Below are the code and all the weights of a small trained network. Each question names an input and a target symbol and asks about switching units off, where a switched-off unit gives its printed mean instead of its output.

import numpy as np


def w(rows, s, z=0):
    codes = np.array(rows[::2]) - 128.0
    scale = np.full(codes.shape[1], s)
    scale[-1] = z or s
    return codes * scale


def norm(h):
    return h / np.sqrt((h * h).mean(-1, keepdims=True) + 1e-5)


def f(y):
    return np.maximum(y, 0)


def softmax(a):
    e = np.exp(a - a.max(-1, keepdims=True))
    return e / e.sum(-1, keepdims=True)


def log_softmax(a):
    a = a - a.max(-1, keepdims=True)
    return a - np.log(np.exp(a).sum(-1, keepdims=True))


def net(x, mask):
    ids = ['βγδεζθμξπστφψω'.index(c) for c in x.split()]
    T = len(ids)
    res = E[ids] + P[:T]
    u = 0
    for l in range(3):
        q, k, v = (norm(res) @ M[l].T for M in (Q, K, V))
        z = softmax(np.where(np.tri(T) > 0, q @ k.T / 4**0.5, -1e9)) @ v
        res = res + np.where(mask[u], z, O[l][:, -1]) @ O[l][:, :-1]
        u += 1
        y = f(norm(res) @ A[l][:, :-1].T + A[l][:, -1])
        res = res + np.where(mask[u : u + 4], y, B[l][:, -1]) @ B[l][:, :-1]
        u += 4
    return log_softmax(norm(res)[-1] @ U[:, :-1].T + U[:, -1])


Q, K, V, O, A, B = {}, {}, {}, {}, {}, {}
E = w([
[132,117,89,203,72,136,104],'β',
[184,142,164,223,111,137,160],'γ',
[65,92,164,108,165,134,13],'δ',
[148,138,152,129,66,159,97],'ε',
[66,122,126,137,57,78,36],'ζ',
[70,96,161,138,85,181,84],'θ',
[200,163,111,74,82,149,84],'μ',
[190,180,75,241,156,180,86],'ξ',
[157,81,72,90,167,174,91],'π',
[107,83,131,164,178,114,110],'σ',
[156,114,191,120,139,112,117],'τ',
[148,65,100,156,4,89,143],'φ',
[98,109,89,99,140,125,49],'ψ',
[97,22,114,221,113,140,44],'ω',
],0.013)
P = w([
[110,152,116,117,124,135,178],'0',
[128,87,142,130,4,191,70],'1',
[125,148,161,141,133,39,118],'2',
[128,80,132,137,39,196,72],'3',
[122,152,162,147,144,45,112],'4',
[125,75,128,130,48,195,76],'5',
[120,153,163,149,149,52,111],'6',
[126,79,125,125,55,189,84],'7',
],0.016)
Q[0] = w([
[83,167,73,69,195,2,170],'L0H1',
[87,150,154,119,193,219,144],'L0H1',
[57,221,111,74,145,93,169],'L0H1',
[94,127,114,135,139,174,218],'L0H1',
],0.0073)
K[0] = w([
[180,144,98,98,156,94,4],'L0H1',
[98,160,110,144,181,179,120],'L0H1',
[169,139,153,106,172,108,105],'L0H1',
[144,158,90,111,155,140,154],'L0H1',
],0.011)
V[0] = w([
[242,91,187,222,168,1,186],'L0H1',
[87,170,42,99,134,136,190],'L0H1',
[92,45,105,65,40,174,77],'L0H1',
[149,118,43,149,128,217,105],'L0H1',
],0.005)
O[0] = w([
[116,110,163,102,104,149,51,37],'L0H1',
[129,135,54,143,189,49,121,90],'L0H1',
[148,193,155,228,169,254,83,253],'L0H1',
[155,52,38,159,70,111,147,142],'L0H1',
],0.0069,0.005)
A[0] = w([
[47,102,191,204,140,97,183,3],'L0N1',
[132,236,189,91,117,137,172,117],'L0N2',
[168,70,204,168,171,86,151,61],'L0N3',
[254,222,115,126,228,133,43,142],'L0N4',
],0.0079,0.0024)
B[0] = w([
[108,130,169,144,109,157,190,180],'L0N1',
[137,197,157,113,168,230,118,182],'L0N2',
[185,113,175,160,8,143,159,174],'L0N3',
[146,93,169,59,69,54,103,253],'L0N4',
],0.012,0.0039)
Q[1] = w([
[43,103,198,151,162,116,117],'L1H1',
[121,149,128,121,59,219,121],'L1H1',
[108,64,103,202,60,139,147],'L1H1',
[130,181,248,137,133,52,193],'L1H1',
],0.011)
K[1] = w([
[35,128,198,142,107,94,91],'L1H1',
[117,193,123,160,123,199,198],'L1H1',
[95,94,126,233,128,125,204],'L1H1',
[203,121,245,161,63,81,55],'L1H1',
],0.011)
V[1] = w([
[52,42,152,155,142,76,118],'L1H1',
[170,110,87,70,177,46,165],'L1H1',
[93,174,144,13,129,48,255],'L1H1',
[154,242,108,122,74,134,48],'L1H1',
],0.007)
O[1] = w([
[2,108,169,175,104,134,96,56],'L1H1',
[131,191,194,67,134,169,169,42],'L1H1',
[160,149,185,134,124,70,229,166],'L1H1',
[139,186,65,51,185,121,13,252],'L1H1',
],0.009,0.0029)
A[1] = w([
[75,140,66,129,172,42,136,253],'L1N1',
[181,151,105,108,62,131,142,148],'L1N2',
[90,43,133,72,2,88,87,80],'L1N3',
[163,105,134,206,65,185,104,90],'L1N4',
],0.0092,0.0023)
B[1] = w([
[122,155,179,141,134,2,98,152],'L1N1',
[41,50,111,177,213,175,51,195],'L1N2',
[121,96,122,151,202,122,210,227],'L1N3',
[67,146,137,11,137,93,116,254],'L1N4',
],0.0093,0.009)
Q[2] = w([
[163,173,173,147,160,77,51],'L2H1',
[110,46,18,42,197,249,91],'L2H1',
[243,122,107,116,119,197,146],'L2H1',
[109,152,130,248,97,158,103],'L2H1',
],0.013)
K[2] = w([
[131,133,175,95,141,107,6],'L2H1',
[117,201,62,121,156,135,177],'L2H1',
[190,128,118,133,132,168,139],'L2H1',
[98,127,161,213,91,159,99],'L2H1',
],0.016)
V[2] = w([
[144,76,108,221,186,137,14],'L2H1',
[109,162,192,90,157,77,60],'L2H1',
[126,154,167,254,234,188,132],'L2H1',
[199,40,119,118,149,141,155],'L2H1',
],0.0081)
O[2] = w([
[187,66,127,216,72,148,194,175],'L2H1',
[191,135,66,137,227,155,202,255],'L2H1',
[178,48,255,148,221,80,35,176],'L2H1',
[193,74,120,10,50,41,146,57],'L2H1',
],0.0087,0.0054)
A[2] = w([
[126,174,162,255,123,103,145,76],'L2N1',
[152,95,93,90,162,130,22,2],'L2N2',
[69,113,158,188,91,38,121,123],'L2N3',
[75,32,92,148,115,166,82,137],'L2N4',
],0.0092,0.0036)
B[2] = w([
[66,142,137,2,21,80,58,185],'L2N1',
[59,210,102,247,76,54,203,207],'L2N2',
[146,169,56,183,126,227,137,185],'L2N3',
[226,188,157,47,147,118,172,254],'L2N4',
],0.0099,0.0067)
U = w([
[108,38,98,41,109,35,130,205],'β',
[247,133,247,104,151,151,165,98],'γ',
[63,123,190,196,79,96,211,253],'δ',
[66,155,2,88,50,107,95,125],'ε',
[213,116,124,162,66,6,78,198],'ζ',
[136,158,210,48,23,83,44,123],'θ',
[183,185,113,247,191,193,123,55],'μ',
[228,251,133,30,68,109,160,42],'ξ',
[114,42,106,157,62,185,77,214],'π',
[76,155,117,132,231,12,165,119],'σ',
[132,137,55,133,145,186,243,88],'τ',
[104,38,215,183,190,88,57,134],'φ',
[54,170,165,83,170,229,76,65],'ψ',
[26,171,135,180,97,42,5,82],'ω',
],0.0093,0.0039)

Each question gives the input, a string of symbols that net reads in full, and the target symbol t.
The units are the heads (4 rows each of Q, K, V and O) and the neurons (one row each of A and B). Each row of codes is followed by its name. A weight is (code - 128) times the scale printed after its matrix; where a second scale follows, it is the last column's (O, A, B and U).
mask holds one flag per unit, layer by layer, with each layer's heads first. A switched-off unit (its flag False) gives its mean, the last column of its rows in O or B, instead of its output. The means were averaged over made-up inputs and are rounded, as every weight is.
A unit's drop is (log p(t) with every unit on - log p(t) with that unit switched off) / (log p(t) with every unit on - log p(t) with every unit switched off).
The circuit of an input: a set's keep is (log p(t) with only the set's units on - log p(t) with every unit switched off) / (log p(t) with every unit on - log p(t) with every unit switched off). Starting from the 12 units with the biggest drops (on a tie, the unit counted first), units are removed one at a time, each time the one whose removal leaves the highest keep (on an exact tie, the one counted first), for as long as the keep stays at least 0.8.
circuit, biggest first: the units of the circuit, biggest drop first
unit that matters most: the unit with the biggest drop
k most important neurons: the k neurons with the biggest drops, biggest first
drop when u is switched off: that unit's drop, to one decimal
input θ ε ε ζ ψ ξ ζ σ, target ω: 2 most important neurons	L0N1, L1N2
input φ τ τ φ τ ε ε π, target ξ: circuit, biggest first	L2N4, L2H1, L1N2, L1N4
input π γ σ ζ φ, target τ: unit that matters most	L2N3
input θ γ ψ ε δ ψ β ε, target ω: circuit, biggest first	L2H1, L0H1, L2N2
input φ σ ψ γ ε δ π ξ, target ξ: 4 most important neurons	L2N4, L0N4, L1N4, L1N2
input φ ψ ξ μ ω, target π: circuit, biggest first	L1H1, L2H1, L0N3
input γ γ ζ β, target β: circuit, biggest first	L0H1, L1N3
input θ σ π, target β: circuit, biggest first	L0N4, L1N3
input τ φ μ ε ξ σ, target σ: 2 most important neurons	L0N2, L2N2
input τ μ ξ π, target σ: 2 most important neurons	L2N2, L0N2
input π β φ σ ξ ψ ε, target μ: 2 most important neurons	L0N2, L1N4
input π δ τ φ, target θ: circuit, biggest first	L2H1, L1N4
input π π δ, target φ: 4 most important neurons	L1N3, L1N4, L2N1, L2N2
input γ μ ω ξ ξ φ, target β: unit that matters most	L0H1
input β δ ψ φ ε ψ σ ξ, target τ: 2 most important neurons	L0N4, L1N1
input μ ε π γ, target ε: circuit, biggest first	L1H1, L2H1
input φ ε ψ ε, target ξ: circuit, biggest first	L2N4, L1N2, L2H1
input ω ζ φ β ψ ζ θ, target ψ: 3 most important neurons	L0N1, L1N4, L2N2
input ξ μ τ ε, target γ: 4 most important neurons	L1N2, L1N4, L2N4, L1N1
input ζ ζ σ ζ ω π, target μ: unit that matters most	L1H1
input δ ω ζ σ τ γ δ, target φ: 3 most important neurons	L1N4, L1N3, L2N1
input ψ ξ ζ β, target ψ: 2 most important neurons	L1N4, L1N1
input π ω ζ τ, target θ: 2 most important neurons	L1N4, L1N3
input γ φ β ζ γ, target θ: 3 most important neurons	L2N1, L0N3, L0N2
input ε ε μ ε ψ μ ε ψ, target ζ: 2 most important neurons	L1N4, L2N2
input ξ ψ σ ψ, target γ: 3 most important neurons	L1N2, L1N4, L2N4
input γ ψ θ φ ζ π, target β: unit that matters most	L0H1
input ψ ε γ ψ ψ ε, target ψ: drop when L1H1 is switched off	0.8
input ψ ψ γ δ β ε ε ε, target ψ: drop when L0N4 is switched off	0.1
